Below is a small trained network, with its code and all its weights. Each question gives an input and a class and asks what happens when units are switched off, that is, made to give their printed mean instead of their output.

import numpy as np


def w(rows, s, z=0):
    codes = np.array(rows[::2]) - 128.0
    scale = np.full(codes.shape[1], s)
    scale[-1] = z or s
    return codes * scale


def f(y):
    return np.maximum(y, 0)


def log_softmax(a):
    a = a - a.max(-1, keepdims=True)
    return a - np.log(np.exp(a).sum(-1, keepdims=True))


def net(x, mask):
    res = np.array(x, float).reshape(1, 2) / 4 @ E
    y = f(res @ A[0][:, :-1].T + A[0][:, -1])
    res = res + np.where(mask, y, B[0][:, -1]) @ B[0][:, :-1]
    return log_softmax(res[-1] @ U[:, :-1].T + U[:, -1])


A, B = {}, {}
E = w([
[42,173,189,199,79,189,255,74,100],'x0',
[23,216,32,76,35,113,157,235,54],'x1',
],0.01)
A[0] = w([
[27,145,134,117,135,72,124,143,160,141],'neuron 0',
[191,31,226,190,208,174,94,50,225,93],'neuron 1',
[94,178,179,180,111,156,201,123,116,78],'neuron 2',
[79,169,93,96,36,106,102,154,89,88],'neuron 3',
[150,162,128,100,114,106,148,117,92,248],'neuron 4',
[167,91,39,2,207,59,61,176,138,88],'neuron 5',
[74,136,75,59,52,131,128,181,152,100],'neuron 6',
[138,145,90,138,80,135,154,191,142,166],'neuron 7',
[139,154,107,167,117,115,132,137,174,117],'neuron 8',
[93,165,45,92,78,114,128,169,93,96],'neuron 9',
[74,127,163,210,58,223,200,73,92,124],'neuron 10',
],0.0086,0.013)
B[0] = w([
[155,120,124,152,133,140,110,148,106,177],'neuron 0',
[163,149,140,180,102,174,113,105,121,253],'neuron 1',
[100,156,113,100,89,89,87,173,215,188],'neuron 2',
[198,140,146,199,88,185,117,115,159,212],'neuron 3',
[132,63,103,161,252,106,135,99,9,246],'neuron 4',
[99,187,92,104,100,71,60,157,188,248],'neuron 5',
[169,118,181,160,95,151,127,105,155,215],'neuron 6',
[141,99,120,156,157,153,118,102,112,204],'neuron 7',
[101,149,146,117,144,144,143,125,134,128],'neuron 8',
[148,132,163,193,100,160,134,100,158,223],'neuron 9',
[166,163,66,111,103,56,72,151,146,241],'neuron 10',
],0.013,0.014)
U = w([
[153,137,160,170,111,254,125,100,144,87],'0',
[132,168,106,111,115,39,113,167,168,117],'1',
[137,47,122,140,231,112,136,104,49,255],'2',
[103,124,161,126,141,142,157,144,146,95],'3',
[90,120,124,101,135,163,148,126,131,97],'4',
[117,117,159,113,103,157,162,124,124,101],'5',
],0.02,0.0091)

Each question gives the input, the list of numbers given to net, and the class t.
The units are the neurons (one row each of A and B). Each row of codes is followed by its name. A weight is (code - 128) times the scale printed after its matrix; where a second scale follows, it is the last column's (A, B and U).
mask holds one flag per neuron, in row order. A switched-off neuron (its flag False) gives its mean, the last column of its row in B, instead of its output. The means were averaged over made-up inputs and are rounded, as every weight is.
A unit's drop is (log p(t) with every unit on - log p(t) with that unit switched off) / (log p(t) with every unit on - log p(t) with every unit switched off).
The circuit of an input: a set's keep is (log p(t) with only the set's units on - log p(t) with every unit switched off) / (log p(t) with every unit on - log p(t) with every unit switched off). Starting from all 11 units, units are removed one at a time, each time the one whose removal leaves the highest keep (on an exact tie, the one counted first), for as long as the keep stays at least 0.8.
units of the circuit, in order: the units of the circuit, biggest drop first
k most important neurons: the k neurons with the biggest drops, biggest first
drop of u: that unit's drop, to one decimal
input [8,-4], class 1: units of the circuit, in order	(neuron 10)
input [3,-3], class 2: 3 most important neurons	(neuron 5; neuron 3; neuron 9)
input [-1,4], class 0: 2 most important neurons	(neuron 3; neuron 9)
input [-8,-8], class 0: 3 most important neurons	(neuron 1; neuron 10; neuron 2)
input [1,-3], class 2: 3 most important neurons	(neuron 3; neuron 9; neuron 6)
input [-3,3], class 2: 4 most important neurons	(neuron 1; neuron 10; neuron 2; neuron 4)
input [-8,-7], class 1: 2 most important neurons	(neuron 5; neuron 3)
input [8,-7], class 1: 4 most important neurons	(neuron 10; neuron 2; neuron 3; neuron 9)
input [7,6], class 1: 2 most important neurons	(neuron 10; neuron 2)
input [8,-5], class 1: drop of neuron 10	0.6
input [-7,-7], class 0: drop of neuron 10	4.9
input [6,-4], class 1: drop of neuron 10	0.5
